Below is a small trained network, with its code and all its weights. Each question gives an input and a target symbol and asks what happens when units are switched off, that is, made to give their printed mean instead of their output.

import numpy as np


def w(rows, s, z=0):
    codes = np.array(rows[::2]) - 128.0
    scale = np.full(codes.shape[1], s)
    scale[-1] = z or s
    return codes * scale


def norm(h):
    return h / np.sqrt((h * h).mean(-1, keepdims=True) + 1e-5)


def f(y):
    return np.maximum(y, 0)


def softmax(a):
    e = np.exp(a - a.max(-1, keepdims=True))
    return e / e.sum(-1, keepdims=True)


def log_softmax(a):
    a = a - a.max(-1, keepdims=True)
    return a - np.log(np.exp(a).sum(-1, keepdims=True))


def net(x, mask):
    ids = ['Σαβζηλψ'.index(c) for c in x.split()]
    T = len(ids)
    res = E[ids] + P[:T]
    r = norm(res)
    for j in range(2):
        rows = slice(2 * j, 2 * j + 2)
        q, k, v = (r @ M[0][rows].T for M in (Q, K, V))
        z = softmax(np.where(np.tri(T) > 0, q @ k.T / 2**0.5, -1e9)) @ v
        o = O[0][rows]
        res = res + np.where(mask[j], z, o[:, -1]) @ o[:, :-1]
    y = f(norm(res) @ A[0][:, :-1].T + A[0][:, -1])
    res = res + np.where(mask[2:14], y, B[0][:, -1]) @ B[0][:, :-1]
    return log_softmax(norm(res)[-1] @ U[:, :-1].T + U[:, -1])


Q, K, V, O, A, B = {}, {}, {}, {}, {}, {}
E = w([
[170,68,131,65,189],'Σ',
[91,151,112,161,123],'α',
[7,148,187,72,1],'β',
[158,152,67,126,105],'ζ',
[78,121,129,139,143],'η',
[118,130,116,215,226],'λ',
[85,114,95,137,136],'ψ',
],0.01)
P = w([
[128,97,148,109,160],'0',
[77,182,96,77,254],'1',
[137,146,135,144,165],'2',
[201,56,93,42,89],'3',
[130,141,153,64,154],'4',
[161,158,130,176,129],'5',
[107,51,155,132,118],'6',
[123,164,124,49,156],'7',
[168,178,178,170,131],'8',
[154,25,122,155,53],'9',
[47,60,90,82,159],'10',
[142,173,151,147,140],'11',
],0.0057)
Q[0] = w([
[69,254,48,187,190],'H0',
[41,125,94,41,81],'H0',
[66,196,115,167,51],'H1',
[107,223,77,238,192],'H1',
],0.013)
K[0] = w([
[185,43,174,214,67],'H0',
[180,247,200,109,140],'H0',
[53,86,116,147,9],'H1',
[203,39,178,203,109],'H1',
],0.012)
V[0] = w([
[235,164,124,68,97],'H0',
[195,46,191,85,177],'H0',
[1,96,20,66,96],'H1',
[107,93,34,182,200],'H1',
],0.0092)
O[0] = w([
[204,148,114,159,20,57],'H0',
[36,2,34,107,53,94],'H0',
[63,239,29,74,125,255],'H1',
[156,102,53,215,106,225],'H1',
],0.0066,0.009)
A[0] = w([
[106,185,111,2,80,153],'N0',
[185,56,131,1,174,87],'N1',
[134,174,144,187,76,16],'N2',
[46,102,114,47,154,156],'N3',
[72,61,131,87,18,147],'N4',
[207,107,176,122,172,253],'N5',
[77,115,151,169,176,186],'N6',
[74,177,121,182,60,144],'N7',
[80,136,160,192,131,70],'N8',
[139,113,70,253,163,147],'N9',
[145,178,185,127,130,180],'N10',
[73,144,119,146,109,60],'N11',
],0.009,0.0016)
B[0] = w([
[76,70,200,163,98,250],'N0',
[224,101,77,46,195,152],'N1',
[190,169,143,161,148,148],'N2',
[181,98,148,113,59,236],'N3',
[174,150,150,76,254,161],'N4',
[97,71,79,73,122,154],'N5',
[140,123,131,158,116,193],'N6',
[190,135,84,92,121,209],'N7',
[113,101,120,116,90,147],'N8',
[98,83,207,153,98,253],'N9',
[173,119,126,111,148,156],'N10',
[128,142,79,117,100,178],'N11',
],0.013,0.006)
U = w([
[196,64,68,46,153,225],'Σ',
[115,201,131,162,192,228],'α',
[112,155,218,43,84,144],'β',
[247,169,126,170,85,138],'ζ',
[83,101,85,117,108,3],'η',
[118,29,156,215,128,119],'λ',
[67,152,2,118,97,106],'ψ',
],0.0077,0.002)

Each question gives the input, a string of symbols that net reads in full, and the target symbol t.
The units are the heads (2 rows each of Q, K, V and O) and the neurons (one row each of A and B). Each row of codes is followed by its name. A weight is (code - 128) times the scale printed after its matrix; where a second scale follows, it is the last column's (O, A, B and U).
mask holds one flag per unit, heads first, then neurons. A switched-off unit (its flag False) gives its mean, the last column of its rows in O or B, instead of its output. The means were averaged over made-up inputs and are rounded, as every weight is.
A unit's drop is (log p(t) with every unit on - log p(t) with that unit switched off) / (log p(t) with every unit on - log p(t) with every unit switched off).
The circuit of an input: a set's keep is (log p(t) with only the set's units on - log p(t) with every unit switched off) / (log p(t) with every unit on - log p(t) with every unit switched off). Starting from the 12 units with the biggest drops (on a tie, the unit counted first), units are removed one at a time, each time the one whose removal leaves the highest keep (on an exact tie, the one counted first), for as long as the keep stays at least 0.8.
units of the circuit, in order: the units of the circuit, biggest drop first
top k neurons: the k neurons with the biggest drops, biggest first
which heads matter: for each layer, one digit per head in row order, 1 if its drop is at least 0.15 and else 0, layers parted by /
drop when u is switched off: that unit's drop, to one decimal
input η η β Σ η α, target Σ: units of the circuit, in order : [H0 N4 H1]
input ζ ψ Σ ζ ψ η, target ζ: units of the circuit, in order : [H0 N2]
input Σ Σ ψ α η, target Σ: which heads matter : 10
input ζ α α α α η ζ ζ ζ λ η ζ, target λ: units of the circuit, in order : [H1 N9]
input ψ ψ β ψ ψ β α ψ, target β: units of the circuit, in order : [H0]
input ψ ζ α λ ψ, target α: which heads matter : 10
input η β β β ζ ψ η ζ Σ Σ β ζ, target Σ: which heads matter : 11
input ψ β ψ Σ λ η, target Σ: top 2 neurons : [N4 N0]
input β α Σ ζ α η ψ Σ ζ, target ψ: units of the circuit, in order : [H1 H0]
input Σ ψ ψ ψ λ Σ Σ ψ ψ, target Σ: which heads matter : 10
input ζ ζ ζ λ η Σ β α α ψ, target α: units of the circuit, in order : [H0 N3]
input ψ β η ζ ψ α ψ η, target α: which heads matter : 10
input β α Σ ζ η α ζ α, target α: top 2 neurons : [N3 N9]
input ψ α α α ζ β η, target ζ: units of the circuit, in order : [H0 N0]
input λ η Σ ζ λ ψ β ψ ψ, target β: which heads matter : 01
input α ψ β α β ψ Σ α ψ ψ Σ η, target ψ: units of the circuit, in order : [H1]
input ψ ψ ψ β α ζ, target β: drop when H1 is switched off : 1.0
input β ζ α, target β: drop when N0 is switched off : 0.1
input Σ ζ ψ β β β ζ, target β: drop when H0 is switched off : 0.2
input α η α β η, target α: top neuron : [N9]
input α ψ ζ, target α: drop when N11 is switched off : 0.0
